Rows and roughly how far along a hidden order each lies, from 0 to 9
[ -4   1  -7 -15   1   7  -6 -21   3 -42  -7   7  13  -4 -10  10  -1   1
   2   3  -6  -3  -3   5 -17  34  -2   1   1   0   7 -11  -3  -8  23 -22
   4] -> 5
[ -8 -10  14  -1   0   4   3  -5  -3  -5  -2  10  -5   2   9  12  -3  13
   2   5   0   4 -10 -14 -13  15 -16  15  -7  -8  20   6 -19  20  11  -3
   7] -> 6
[-35   2  -2  -7  13  -7  -8  -2  -8  -3  12  10  -8  -7  -7   5  -5  20
  -1   3  21 -10 -24   7   3 -22  10 -23  -6  -4 -15   7  15  -3  15   0
  16] -> 2
[ -1  -8  14  -8  -1  13  10 -13   2  10  -1  12   8   3   5  28  -5  17
   5  -2   3   8  -8  -9 -14   1 -30  13 -14 -18  31  -6 -12  15   8  -5
   5] -> 9
[ -9  -8   7  -6   2  10  -3 -11  -1 -29  -6  13   3   2   0  12  -3  13
   5   7  -5   2 -11  -3 -19  28 -17  13  -9  -2  18   0 -13   9  21 -16
  10] -> 6
[ -3  -2  -4  -8  -2   2  -6 -14   0 -47  -8   3   3  -4  -3   1   3  -2
  -1   7  -5  -3  -5  -5 -15  34   7   2   9   1   7  -2  -9   4  20 -16
   4] -> 3
[ 13   2   6   4   3  21  -5  -8   6 -56  -4  10  23  10 -20   9  -2  18
   4  13 -22  12  21  28 -10  22 -15  24 -20  27  -9 -13  -9 -11   8 -20
 -14] -> 6
[  7  -1  -3   0  -8  -2  -3  -3   0 -43  -5  -5  -1  -6   2   3   4 -11
  -6   8  -3  -3  12  -8  -9  28  12   6  15  -2  -3   4  -7   2   4 -10
  -8] -> 2
[-32  16  -3 -14   6 -13  -8  -8   5  10   6   3  -4  -4  -2  15  -6  24
  -1   4  21 -16 -18   7  -1 -25  16 -24 -14   1  -4  -1   5   4  17   9
  11] -> 2
[ -5 -13   1  -3   1   2   3   5 -17 -14  19   1   8 -11  -6  19   2   3
  -9  -5  17   3   4   0   0 -15  -6 -14  14 -26 -13   7  15 -22 -16  -9
  -4] -> 6
[-15 -12  -4   4   6  -3  -7   8 -15 -13   8   4  -9  -6  -2  -8   1  -4
  -1   1   8  -5 -14  -3   0   5   7 -10   9  -7 -12  12   6  -5   3  -7
  10] -> 1
[ -9   4   5  -2  -4 -13   2   0   0   9   0  -3 -12  -3  11   9   0   5
  -6   4  10  -7  -4 -15   1 -11  13  -8   4  -4   1   9  -9  21   2   9
   3] -> 2
[ -8 -10   4  -3   1   1   1  -4  -4   8  -6   5  -9  -1   8  -4  -1   1
   4  -2   2  -1 -17 -15  -8  13  -9   1   3  -9  19   1  -3  16  15   0
  13] -> 3
[ 19  11  -9   0  -7   6   1  -3   3 -16  10 -11  23  -6 -19   9   4  -8
  -7  -5  -2   2  34  24  11 -16   8  -6   4   4 -32 -14  20 -38 -26 -10
 -25] -> 3
[ -1  -7   6 -10   4  20   3 -18   1  -8  -5  13  18   5  -7  16  -4  11
  10  -3  -9   9  -8   4 -19  27 -31  14 -16  -6  26 -14  -6  -1  14 -19
   9] -> 8
[ -8  -4   9  -6  -3  -5   6  -4  -1   9  -2   1  -9  -3  15  12  -3   6
  -1   1   7  -4 -19 -20  -7  -3  -4  -1   0 -15  16   7 -10  23   6   4
   8] -> 4
[  4   0  -9 -12  -7  -1  -4 -16  -1 -47  -3  -3  12 -12  -4  12   4  -9
  -7   3   2  -6   8 -10 -12  26  11  -4  19  -9  -1  -2   1 -13  10 -19
  -4] -> 3
[ 13  10 -13  -8  -1  11  -6 -14   9 -49  -1  -2  23  -2 -22   7   2  -4
   0   0 -12   2  24  28  -4  16   2   0   0  13 -15 -19  13 -33   1 -19
 -15] -> 3
[-23   0  -1  -2   6 -11  -8   4 -11  -5   6   3 -12  -6  -1  -4   0   5
  -3   4  14 -10 -19  -1   1  -5  14 -19  10  -2 -12  11   6   1  11   1
  12] -> 0
[-14   5  -3   0   1 -14  -4   4  -1  -8  -1  -3 -13  -5   5  -2   0   4
  -5   5   8  -7  -8  -6   4  -6  20 -11   6   2 -12  10  -1   9   8   6
   2] -> 0
[  7 -10   1   6  -7   0  -3   2  -8 -41   2  -3  -1  -8   1   7   4 -10
 -10   5   0   3   9  -7  -4  11   5   3  17  -7  -5  11  -2  -7  -6 -11
 -10] -> 3
[-26  21   2  -6  12  -6   0  -2  10  31   5   7  -3   8  -4   8  -9  30
   5   3  12  -5 -13  20   9 -41   7 -11 -30  16  -9  -6   3  11  11  19
   8] -> 2
[-10  -6  -2  -1  10   5   7   9 -10  50  23   5   4  -4 -11   6  -2   7
   2 -17  18   3 -13  14  13 -37 -14 -24  -6 -24 -13  -2  27 -27 -22   4
   6] -> 4
[-20 -10   1   0  11   3  -1   8 -16  10  22   8   1  -8 -11  11  -4  11
  -3  -8  21   0 -14   9   6 -29  -9 -23  -5 -22 -14   7  23 -23  -8  -6
   9] -> 5
[ 17  -3   7 -15  -4  15  15 -17   8  34  -7   5  19   3   3  17  -3   9
  10 -13  -5  10  -3  -7 -11  10 -33  10 -14 -21  37 -20  -6   7  -7  -3
   3] -> 9
[ -7   1  10 -13  -4  -2  11 -10   3  22   0   5   1  -3  11  29  -4  16
  -2  -3  13  -2 -10 -14  -6  -8 -10   0  -7 -22  25  -2 -12  21   5   5
   5] -> 7
[-31   6   2  -1  16  -1  -2   6  -4  26  17  11  -5   1 -10   7  -7  25
   0  -2  16  -3 -18  19  10 -36  -2 -20 -19  -1 -14   2  16  -9   0   9
  12] -> 3
[-23 -13   3   4   8  -1  -7  10 -17 -23  16   8  -9  -6  -5   2  -2   8
  -5   3  14   0 -14   3  -2 -15   0 -13   5  -8 -10  14  10  -6   0  -7
   9] -> 3
[-17  17  -2 -24  -2 -13  10 -24  14  39   0  -2   2  -8   7  22  -6  11
   1  -6  21 -14 -17  -7  -1 -25   7 -24 -10 -19  22 -11   2  10  14  12
  10] -> 4
[  4  -2  -2  -1  -1   6   7   4  -8   6  19  -4  16 -11 -13  17   1  -1
  -7 -10  12   2  16  12   9 -28  -4 -13   4 -21 -21  -4  25 -27 -25  -6
 -11] -> 5
[-25   9  -2  -7   3 -14  -5  -4   1   0   4   0 -13  -6   3   7  -3   9
  -4   5  18 -14 -13  -3  -2 -12  20 -19   2  -3  -4   9   0  11  15   4
   8] -> 1
[  9   1 -11 -12  -7   5   2 -14  -1 -26  11  -8  22 -16 -13  23   4  -9
  -8  -7   7  -1  21  13  -1  -4   6 -16  16 -19 -12 -10  22 -32 -12 -18
 -13] -> 5
[ -9  26  -2 -18   1  -5   9 -17  23  47  -6   1   4   5   3  13  -7  18
  12  -8   7  -8  -5   6   5 -27   3 -11 -23   4  16 -19  -6  13  11  20
   5] -> 3
[  1 -13   1  10   0   1  -2  11 -12 -20   7   0  -4  -4   0  -3   3  -8
  -7   3   1   1   1  -6   0   9   3   2  11  -8  -9  12   4  -3  -7  -8
  -2] -> 2
[ 21  -5   8   1   1  27   7  -9   5   9  -8  12  24  12 -11   8  -2   7
  12  -3 -20  19   6  16 -10  17 -38  26 -15   3  20 -20  -1  -7  -5 -13
  -5] -> 8
[  8   4 -13 -19  -5   5  -4 -22   3 -45  -1  -2  22 -13 -14  15   2  -6
  -4  -2   3  -6  10   7 -13  25   5 -10  11 -11  -2 -14  10 -24  11 -26
  -8] -> 5
[ -8 -16  -6  -5   0  -2   0   1 -16 -12  11   1   0 -15  -3   5   3 -13
  -6  -7  14  -4  -9 -12  -5   1   3 -15  23 -29  -4   8  13 -14  -5 -14
  10] -> 4
[ -6  -6   0  -5   2   0  -5  -7  -1 -14  -9   8  -1   3   3  -4  -1   1
   4   4  -3  -2 -13 -10 -16  30  -6   3   2  -1  15   5 -10  10  19  -9
  12] -> 3
[  1  11   8 -16  -5   3  15 -18  15  41  -3   0  11   1   8  29  -5  15
   4  -7   6  -1  -2  -4  -4 -15 -16   2 -16 -16  29 -13 -10  17   4   9
   1] -> 7
[  4  -5  -1  -4  -7   2   1  -6  -8 -40   8  -4  10 -14  -6  22   4  -3
 -12   1   6   0  17  -3  -5   3   2  -3  17 -16 -11   2   5 -16  -9 -16
 -13] -> 5
[-18  10   6 -12  -3 -15   5  -8   4   9   2  -1 -10  -7  11  21  -3  14
  -6   4  21 -11  -8 -13  -1 -16  14 -10  -1 -11   9   4  -7  21   9  14
   4] -> 3
